Here is a tiny trained network, its code and every weight. The questions are about switching its units off for an input and a class, where a switched-off unit gives its printed mean instead of its output.

import numpy as np


def w(rows, s, z=0):
    codes = np.array(rows[::2]) - 128.0
    scale = np.full(codes.shape[1], s)
    scale[-1] = z or s
    return codes * scale


def f(y):
    return np.maximum(y, 0)


def log_softmax(a):
    a = a - a.max(-1, keepdims=True)
    return a - np.log(np.exp(a).sum(-1, keepdims=True))


def net(x, mask):
    res = np.array(x, float).reshape(1, 4) / 4 @ E
    y = f(res @ A[0][:, :-1].T + A[0][:, -1])
    res = res + np.where(mask, y, B[0][:, -1]) @ B[0][:, :-1]
    return log_softmax(res[-1] @ U[:, :-1].T + U[:, -1])


A, B = {}, {}
E = w([
[140,137,97,155,104,90,105],'x0',
[212,112,59,118,120,154,142],'x1',
[149,213,198,57,91,119,143],'x2',
[102,116,183,149,84,246,108],'x3',
],0.013)
A[0] = w([
[150,155,119,101,150,117,243,192],'N1',
[166,105,138,153,87,169,91,111],'N2',
[102,111,156,120,133,81,128,131],'N3',
[88,178,202,118,88,71,138,135],'N4',
[129,106,112,154,212,97,186,157],'N5',
[37,170,146,193,68,186,89,141],'N6',
[28,133,181,151,140,79,101,236],'N7',
[163,242,195,101,32,139,126,185],'N8',
[191,92,61,102,171,98,177,171],'N9',
[132,110,84,163,89,246,117,158],'N10',
[195,193,160,70,136,86,152,174],'N11',
[40,165,121,121,148,49,182,193],'N12',
[76,70,89,148,183,133,113,254],'N13',
],0.012,0.0057)
B[0] = w([
[142,177,88,101,116,82,100,183],'N1',
[147,143,144,173,113,156,132,166],'N2',
[133,143,135,163,160,151,91,155],'N3',
[167,117,146,97,249,123,140,199],'N4',
[106,111,74,93,161,158,151,179],'N5',
[133,36,207,123,106,96,185,202],'N6',
[32,45,170,134,182,111,74,210],'N7',
[164,146,192,10,132,216,155,249],'N8',
[176,105,51,82,117,84,154,206],'N9',
[206,147,172,240,136,141,150,211],'N10',
[152,179,160,82,104,68,52,216],'N11',
[87,143,93,141,217,154,57,198],'N12',
[60,74,55,200,124,140,152,206],'N13',
],0.017)
U = w([
[2,89,58,143,195,138,121,92],'0',
[131,87,18,95,131,128,226,184],'1',
[50,18,183,186,115,135,151,95],'2',
[172,123,121,220,143,159,186,254],'3',
[82,159,136,117,216,151,53,121],'4',
[144,189,110,71,82,71,133,93],'5',
[117,55,184,82,177,146,194,42],'6',
[182,178,139,112,32,238,165,138],'7',
],0.0092,0.0023)

Each question gives the input, the list of numbers given to net, and the class t.
The units are the neurons (one row each of A and B). Each row of codes is followed by its name. A weight is (code - 128) times the scale printed after its matrix; where a second scale follows, it is the last column's (A, B and U).
mask holds one flag per neuron, in row order. A switched-off neuron (its flag False) gives its mean, the last column of its row in B, instead of its output. The means were averaged over made-up inputs and are rounded, as every weight is.
A unit's drop is (log p(t) with every unit on - log p(t) with that unit switched off) / (log p(t) with every unit on - log p(t) with every unit switched off).
The circuit of an input: a set's keep is (log p(t) with only the set's units on - log p(t) with every unit switched off) / (log p(t) with every unit on - log p(t) with every unit switched off). Starting from the 12 units with the biggest drops (on a tie, the unit counted first), units are removed one at a time, each time the one whose removal leaves the highest keep (on an exact tie, the one counted first), for as long as the keep stays at least 0.8.
circuit, biggest first: the units of the circuit, biggest drop first
top k neurons: the k neurons with the biggest drops, biggest first
drop when u is switched off: that unit's drop, to one decimal
input [5,4,-6,2], class 3: circuit, biggest first : [N10]
input [6,1,5,-7], class 5: top 4 neurons : [N7; N9; N11; N1]
input [-1,2,-6,4], class 3: top 2 neurons : [N10; N7]
input [-4,-8,2,0], class 4: top 3 neurons : [N12; N3; N7]
input [-2,2,-2,-5], class 1: top 2 neurons : [N9; N7]
input [6,4,0,0], class 1: top 4 neurons : [N8; N11; N9; N10]
input [-4,0,-6,5], class 2: top 2 neurons : [N6; N13]
input [-3,0,-1,0], class 0: top 3 neurons : [N8; N6; N10]
input [5,0,-3,-4], class 0: top 2 neurons : [N8; N12]
input [2,1,7,4], class 7: top 2 neurons : [N7; N8]
input [0,-4,3,0], class 4: top 2 neurons : [N12; N9]
input [-4,-6,-4,0], class 0: top 2 neurons : [N10; N12]
input [-6,1,-6,-5], class 1: top 2 neurons : [N9; N7]
input [8,7,-3,-1], class 1: circuit, biggest first : [N9]
input [7,2,-8,0], class 1: drop when N5 is switched off : 0.1
input [-3,-1,-6,-8], class 0: drop when N12 is switched off : 0.3
input [-5,-3,-6,4], class 2: drop when N4 is switched off : 0.0
